Each row is followed by its class.
[ 12   5   6   4   9  -3  11  11  33   4  -5 -28 -16  10 -17  12  13   2
 -16 -35  -4   2 -15   9  13  -8 -28 -15   2  14  -1   9 -16] : F
[  5 -15  -9   6  12   4  20  -2   0  -9 -15   7 -11  -7  18   8   1 -15
  -5   3  -1 -10  22  -8 -19  -6  13   2   1 -15   2   8  -8] : W
[  2  -4  -3   1   4   3 -34   1   4   7  21   1   8  -8 -17 -17   9   3
  13   2  -3  20 -15  -2 -10  -1 -12 -11  11  -6  11  -5   6] : U
[ -7  -9  -9  -6  13  -9  21  17 -11  -2  -7   0   4  -3  10  23  -4   2
   5  -5   4  -7   3   4 -32  13   3   0   8 -15  -7   3 -20] : T
[  1 -16 -20   4  -7   1  19  -1 -15   6 -11  25  -5   5  11   4 -16 -15
  12  -8  20  -4  12  17 -21   1  22  15  11  -6  27   5  -4] : H
[  3  -2  11   8   5  -8 -72  10  23  36  31 -11  -3 -17 -14 -13 -19   9
  -9  -6  -8  22 -28  11  -2  -2 -21 -14  13  27  19  -2  27] : T
[  7  -8  -1   7 -10   8 -11  -1  -7  17   8  21   3  -3   5 -16 -13 -13
  11 -12  14  -1  -7  14 -14 -13  12  27  13  14  31  -3  14] : M
[ 10   6 -11  -3  16  -8  63  14  -3 -45 -31 -25   1   9  11  52  27   2
   4 -19  -9 -28   8   0 -15  11   3  -9  -4 -28 -24  10 -57] : G
[-20 -24   9  -2 -15  -1 -88  -2 -15  44  56  24  -9 -28  -7 -31 -32  -2
   6  -6   4  41 -29  15   4   6  -3  -6  10  32  41 -23  52] : F
[ 16  10   2   7  11   3 -60  10  24  19  22 -12  -6  -9 -25  -8   0   7
  -4  -4  -8  15 -28   4  23  -8 -21 -17   8  27  23   1  17] : A
[ 28  21 -10  12  22   3  86  15  35 -24 -42 -17  -5  30  -9  13  30  -2
 -11 -31   1 -24  18  -4   3 -19 -26  -5   1 -31 -22  26 -59] : U
[ 14 -11   5   2  -7   8 -24  -1  13  10   4  -3  13   1  -6 -14  -3   2
   4  -5  -1   3   0   1 -14  -4 -10  -5   6   2   5   3  18] : M
[  9  -8   1   7 -10  -3 -52   8   7  14  22  -5   4  -7 -12 -13 -14   0
  -1  -6  -4  15  -7   4  -4   4 -15 -19   8  10  14  -6  14] : G
[ -9 -14  -3  -6  -5 -11 -37   3 -23  -7  25   5   7 -18   8  14   3  -4
  23   7  -1   9 -23   7 -24  17  18   1   9   0   9 -19   3] : G
[-12 -10   1   6  -1  -2 -30  15 -18  46  36  32  -1 -13  -8 -24 -25   2
  10 -12   9  15 -17   3 -19  -4  -7   6  20  12  34 -11   3] : T
[  6 -12 -23   4  14  -7  54   9   3 -22 -31  -4   3   7  17  40  15  -2
   6 -21  10 -28  17  -7 -30   5   9   3   4 -24 -13   8 -34] : K
[  5  -4  -1   4   6  -9 -18  -8  15 -17  -7 -30  15  -1   6  24   3  20
   1  -4 -13  -1   5  -2   1  14   3 -14 -12   4 -16  -4  15] : K
[-10 -27  -8   4  -3  -4 -48  -1 -11   3  20  14 -10 -27  19  -5 -22 -13
   8  14  -5  12  -3  10 -24  15  17  -1   7   6  13 -20  25] : G
[-12 -24 -14   6  10   1 -21   5   0   8  20  28 -14 -24  13 -14 -15 -22
   7  11   3  17   2   6 -18   3  11   0   9 -13  18 -14  17] : U
[ -4 -20   2 -10   1  -9 -28  -6  -9  13  17  14  15 -12  13   4   2  -5
  14   7   6  13 -16   5 -10  -1  17  12   7   2  10  -9  15] : W
[ -5 -16 -11   1   4 -11   2   7  -3  -7   3   4   4  -8  13  25   5  -5
  12  -7   8  -6   1  -5 -21  10  14  -3   2 -16  -1  -6   1] : K
[  8   1  -8  15  -8  -2 -10   3   7  16  -2   3  -2   5  -6 -13 -15   3
   0 -13  12  -4   8  -6  -5 -11  -8   1   4  10  12   9   9] : K
[ 14  -3 -14  17   4  -1  69  10   5 -15 -18  16  -7  18  12   6  12 -14
   4 -29  12 -31  11  -6 -23  -8   3  16   8 -13   0   1 -57] : G
[ 15  -3  11   3   9  -2 -30   0  31   9   6 -15  -3   1 -15   4   3 -12
 -11 -10  -1  11 -23   3  16 -11 -18  -2   1   2   5  -5  10] : Q
[ -3 -11 -11  -1   8   0  11  -5 -15 -13  -1  18  -4  -8  10   0  -4  -3
  -1  11   3 -10   1   4 -20   2  19   2  13 -13  -4 -11  -3] : X
[ 26  15  -2  11  13   7 103   5  27 -33 -52 -16  -5  31   8  24  30  -9
  -8 -25   3 -43  23  -4 -13 -15  -7  11  -5 -22 -21  23 -52] : M
[  8 -13 -11   3   4   3  15  -8  -5  -1 -10  20  -3   1  11   1  -4 -23
   7 -11  24 -11  -7   3 -21 -11  12  32  11  -5  21  -5  -8] : Q
[ -5  -6  -8  -1   2  -1  35   7 -12   1 -13  12  -9   5   4   8  -8  -8
  -5 -21  19  -4   7  15 -10   4  -6   6   5   0   9   6 -12] : F
[  4   0   8  -7   7  -3 -16  13  12  16   6 -15  -8  -3 -15  18   3  12
  -9 -36  -7  13 -23  22  18  -5 -27 -13   8  13   4   9  -3] : F
[ 10  -4  -6   4   7 -10  27   3  15 -41 -21 -31  15  12  15  34  11   5
  -2  -5 -14 -14  14   5  -6  21   1 -11 -10 -10 -32  -6 -23] : G
[ -3 -15  -6 -10  13  -8  48   7   0 -18 -21  -1  -5   4  16  32  11  -1
  -4 -19   4 -12   6   8 -13  15  -1  -2   0 -15 -24   1 -25] : F
[ -2 -23 -19   3   3   5  16   2 -19  14   6  39  -2  -1  -1   0  -6  -9
  20 -16  18  -5  -6  10 -26   0   8   4  25  -3  24 -10 -20] : H
[  0 -20 -17   2  -5   3   4   1 -12   8  -4  28  -6  -1   7   0 -15 -11
  15  -7  20  -5   4  14 -26   0  12   5  18  -5  25   5  -2] : H
[  4 -20 -15  -2   0   0  -8  -4   9 -14 -11 -15  10   6   3  18 -11   5
   7   3  -4   2  13  15 -10  18   5 -16   3   3  -7  -3   9] : H
[  3 -16 -16   7   0  -3  26  -1 -17   6  -7  22   5   2  16  -2 -10 -17
   6  -6  23  -8  12  -7 -18  -9  21  24   7   0  21   3 -16] : W
[  4   2  -7  10   8  -3  43   2  -3   1  -5  19   2  10   1   9  17   4
  11 -26  10 -21  -1 -11 -14  -8  -1   7   6 -12   1  -3 -29] : K
[ 20   5  -1  -3  24   1  49  -3  32 -52 -43 -44   9  19   1  46  24   1
 -11  -9 -12 -22  13  -5   4   6 -13 -12 -15 -24 -41   7 -30] : Q
[ 10   8   5   0  10  -2   7   6  25   1  -9 -22  -6   7 -11  13   3   8
 -19 -32  -9   4  -4  15  20   1 -30 -20  -2  10 -12  10 -11] : F
[ -4 -16  -7  11  -1   2 -28   1 -17  31  29  39   2 -15  -3 -15 -10   1
  13 -19  12   5 -10  -1 -17  -5  -2  -1  19   1  29 -17  11] : K
[ 19   6 -21  12  12  -1 114  12  14 -31 -46   6   2  34  11  21  16  -8
 -17 -25  14 -44  31  -8  -9 -14   1  10   6 -35 -24  19 -68] : X
[ 24   8  -6   7  19   2  44   5  25 -16 -25 -13   3  18 -11   6  25   4
  -8 -14  -3 -11  11  -3  -5  -7 -22  -8   4 -24 -17  12 -31] : U
[ -1  -5  -4   5  -2  -1   0  12 -21  13  21  23  -4  -5  -4  -1   1  -7
  15 -19   1   1 -13   4 -12  -4   4   6  14  -5  23 -12 -21] : G
[  8  -7  -7 -11  19  -4  26   5 -11 -20 -15 -13  11  -2   2  39  23   3
   3  -8  -7 -10   6  -9 -13   4   5 -10   4 -24 -14  10 -32] : W
[-14  -7   4  -4  10  -6 -16   3 -12   2   7   2  -8 -16  11   2  -8   3
   6  16  -6   4  -3   1 -33  14  10   0   3  -5  -5  -7  11] : T
[ -2 -29 -16   9  -8   4   4   0 -13  38  19  58  -8   0   6 -22 -21 -17
  18 -19  27   1  -7  16 -19 -11  14  20  26   8  44 -14  -2] : H
[ 17  -2   5   9   5   5 -95   3  29  29  36   2  -1 -17 -16 -27 -14   5
  -2  -3  -3  23 -29   9  20  -5 -15 -15  11  35  36  -3  44] : A
[  3 -29  -9  -6  11  -7  -7   2 -16   7   6  19  11 -15  15  15  -5  -8
   4  -7   8   4   3  -3 -14   4  14   1  11 -11   8  -4  -6] : W
[  2  -8 -16  17  -2  -2  17   6   7   5  -7  14  -4   5   7   0  -5 -13
   7 -14  22 -12   9  -1 -23  -7   6  14   7   0  19   4  -1] : K
[  2 -11   9  -5   4  -3 -51 -13   5  -3   6 -12   9 -10  -2   9 -12   0
  -1  15  -5  16 -16   9   6   5   0   8  -2   9   0 -14  33] : Q
[ -3 -15  -6   3   6   0  19   1 -19  20  13  27   9  -3   3  -5   0  -9
  10 -14   8   3  -1 -12  -5 -11  10  10   7  -3  25  -8 -22] : W
[ -2 -19 -11   6   0   3  -8   6  -3  22  26  40   2  -4   4 -24   3 -12
  22 -12  14  10 -17   7 -21 -12   8  27  24  -5  25 -16  -2] : U
[ 30  22   6   1  20   2  46   5  33 -26 -38 -37  -6  22 -16  35  27   0
 -18 -29  -7 -22  -4   1  16 -19 -27  -5  -4 -19 -24  19 -40] : Q
[  2 -12   3   0  -1   0   2   4  14  10   1  -3  -7   6  -7 -10  -2   0
  -8 -21   7   5   0   2  -5   4 -23 -19   0   3   1   1   0] : F
[  3  -2 -20   4  18   7  42  11   8 -17 -26  15 -17   3  18   7   0 -13
   2   3   8 -21  21   1 -10   0   8   7  -1 -13  -4   7 -16] : A
[-10 -20   2 -12   3 -10  -9   3 -19   6   8   6  -7 -11   7  14  -8   0
   1 -12   7  11 -13  14  -7  13   6   2   4   4   7 -10   8] : F
[  0 -12  -3   6  12   4  20   1 -18  28  18  46   3  -7   0 -13   0  -9
   5 -21   9  -1  -2 -13  -2 -16  -2   1  13  -9  26  -7 -27] : W
[ -5 -20 -11   8   7   4 -11   3   0  24  31  48  -1 -13   6 -27   1 -13
  21 -17  12  13 -21   6 -17 -12   4  20  23  -5  30 -18  -5] : U
[ -4 -13 -10   4  -8   5  13   3 -26  13   4  33   3  -5  13  -8 -18 -22
  17  -7  24  -4   0  12 -23  -7  24  33  13   5  33  -6   4] : M
[  9 -11   6  11  -8  -7 -83  13  18  31  44  -5  -4 -16 -15 -12 -18  -8
   2 -14  -4  27 -34  16   9  -6 -11 -10  14  31  36 -12  26] : G
[-18 -33 -15   0 -14 -10 -76   4 -25  27  39  26   4 -29  13  -6 -31  -7
  24   5  19  21 -19   7 -25   9  25  13  17  19  30 -22  47] : K
[ 14  -1  -3   5  13  -7  26   3  20 -42 -23 -41  12  11   6  37  12  11
  -7  -4 -21 -14  16   0  -1  19  -8 -21 -13  -6 -30  -1 -25] : G
[ 15   3  -6   4   6  -3  -8   4  15  -4   1 -13  10   4 -12   9   4   8
 -10 -10  -5  -2 -13   9   6  -8  -5  -5  16   6  -2   2  -9] : X
[  1  -3  -9  11   5  -3  25   9  -3   4  -6  10  -5   3  10  -4 -11  -7
   1 -10  16 -13   9  -2 -35   2   7  13   9  -2  14   6 -17] : T
[ 19   8   2   4   8   9  50   6  15 -10 -26 -10  -1  17  -6   5  14  -4
  -5 -20  -2 -20  15  -4  -7 -11 -13  -7  -2 -17 -10  15 -26] : M
[ 11  -5 -16   7   7   3 -13  -3   9   1  -2  23  -1  -4  15 -11  -4  -9
   7   1  17  -6   0   5 -10   1  12  14   8   8  23   2   9] : A
[ -5  -3  -8   0   6  -3  67   6 -11  -8 -23  10  -9  13  10  15   3  -5
  -2 -27  18 -15   7   8  -9   1  -1  14   1  -3   1   5 -34] : F
[  4   0  -7  10   7   2  28   4  -7  11   3  22  -1   3  -5   4  16   1
  14 -31   9 -14  -6 -11 -17 -11   1   5  11 -12  18  -1 -26] : K
[ 21  -4   8   3   9   3 -30   5  33   8   7 -12  -6   1 -17   6   2 -12
 -10 -18  -1   4 -22   9  13 -17 -21  -3   9   3   7  -1   8] : Q
[  4  -2  11   0   4   9 -32  -6 -10  13  24  23  -4  -9 -15 -13  -1 -12
   6  -9  10   8 -27   5  -1 -12  -9   7  14  -3  26 -15  12] : Q
